Here is a tiny trained network, its code and every weight. The questions are about switching its units off for an input and a class, where a switched-off unit gives its printed mean instead of its output.

import numpy as np


def w(rows, s, z=0):
    codes = np.array(rows[::2]) - 128.0
    scale = np.full(codes.shape[1], s)
    scale[-1] = z or s
    return codes * scale


def f(y):
    return y / 2 * (1 + np.tanh(0.7978845608 * (y + 0.044715 * y**3)))


def log_softmax(a):
    a = a - a.max(-1, keepdims=True)
    return a - np.log(np.exp(a).sum(-1, keepdims=True))


def net(x, mask):
    res = np.array(x, float).reshape(1, 3) / 4 @ E
    y = f(res @ A[0][:, :-1].T + A[0][:, -1])
    res = res + np.where(mask, y, B[0][:, -1]) @ B[0][:, :-1]
    return log_softmax(res[-1] @ U[:, :-1].T + U[:, -1])


A, B = {}, {}
E = w([
[72,108,10],'x0',
[105,226,154],'x1',
[242,192,2],'x2',
],0.0084)
A[0] = w([
[20,147,138,221],'N0',
[252,127,137,194],'N1',
[139,148,150,74],'N2',
[53,95,190,190],'N3',
[55,98,114,235],'N4',
[225,139,119,150],'N5',
[189,87,123,128],'N6',
[102,117,168,62],'N7',
[116,120,93,59],'N8',
[145,193,139,163],'N9',
[151,114,130,3],'N10',
[59,110,62,156],'N11',
[143,126,107,92],'N12',
[37,109,199,172],'N13',
[148,72,134,120],'N14',
[194,139,116,169],'N15',
[169,107,102,177],'N16',
[138,149,218,195],'N17',
[123,178,94,205],'N18',
[122,95,148,90],'N19',
],0.017,0.006)
B[0] = w([
[80,54,53,227],'N0',
[196,192,195,231],'N1',
[153,168,139,133],'N2',
[55,37,150,243],'N3',
[28,98,77,209],'N4',
[188,167,202,209],'N5',
[130,141,214,160],'N6',
[141,72,96,156],'N7',
[118,193,110,135],'N8',
[200,77,145,182],'N9',
[147,77,144,118],'N10',
[82,195,64,195],'N11',
[127,173,119,134],'N12',
[78,8,101,252],'N13',
[55,112,225,151],'N14',
[163,210,154,190],'N15',
[122,211,158,169],'N16',
[180,87,86,224],'N17',
[164,138,47,187],'N18',
[126,72,185,144],'N19',
],0.011,0.013)
U = w([
[2,60,135,59],'0',
[12,185,224,116],'1',
[47,218,12,115],'2',
[67,144,137,2],'3',
[147,240,116,197],'4',
],0.011,0.0042)

Each question gives the input, the list of numbers given to net, and the class t.
The units are the neurons (one row each of A and B). Each row of codes is followed by its name. A weight is (code - 128) times the scale printed after its matrix; where a second scale follows, it is the last column's (A, B and U).
mask holds one flag per neuron, in row order. A switched-off neuron (its flag False) gives its mean, the last column of its row in B, instead of its output. The means were averaged over made-up inputs and are rounded, as every weight is.
A unit's drop is (log p(t) with every unit on - log p(t) with that unit switched off) / (log p(t) with every unit on - log p(t) with every unit switched off).
The circuit of an input: a set's keep is (log p(t) with only the set's units on - log p(t) with every unit switched off) / (log p(t) with every unit on - log p(t) with every unit switched off). Starting from the 12 units with the biggest drops (on a tie, the unit counted first), units are removed one at a time, each time the one whose removal leaves the highest keep (on an exact tie, the one counted first), for as long as the keep stays at least 0.8.
units of the circuit, in order: the units of the circuit, biggest drop first
k most important neurons: the k neurons with the biggest drops, biggest first
drop when u is switched off: that unit's drop, to one decimal
input [-4,-6,1], class 1: 2 most important neurons => (N14; N18)
input [3,-8,-1], class 1: 2 most important neurons => (N13; N0)
input [1,4,0], class 2: 2 most important neurons => (N3; N13)
input [-1,2,0], class 3: units of the circuit, in order => (N13)
input [-2,0,0], class 4: units of the circuit, in order => (N13; N3)
input [5,-5,-1], class 2: units of the circuit, in order => (N11; N13)
input [-6,-7,2], class 4: 2 most important neurons => (N3; N13)
input [-7,-5,0], class 1: 3 most important neurons => (N14; N18; N6)
input [5,-3,-1], class 2: drop when N11 is switched off => 0.2
input [4,-6,0], class 2: drop when N14 is switched off => 0.0
input [7,0,7], class 4: drop when N4 is switched off => 0.1
input [-6,-5,-1], class 1: drop when N0 is switched off => 0.3
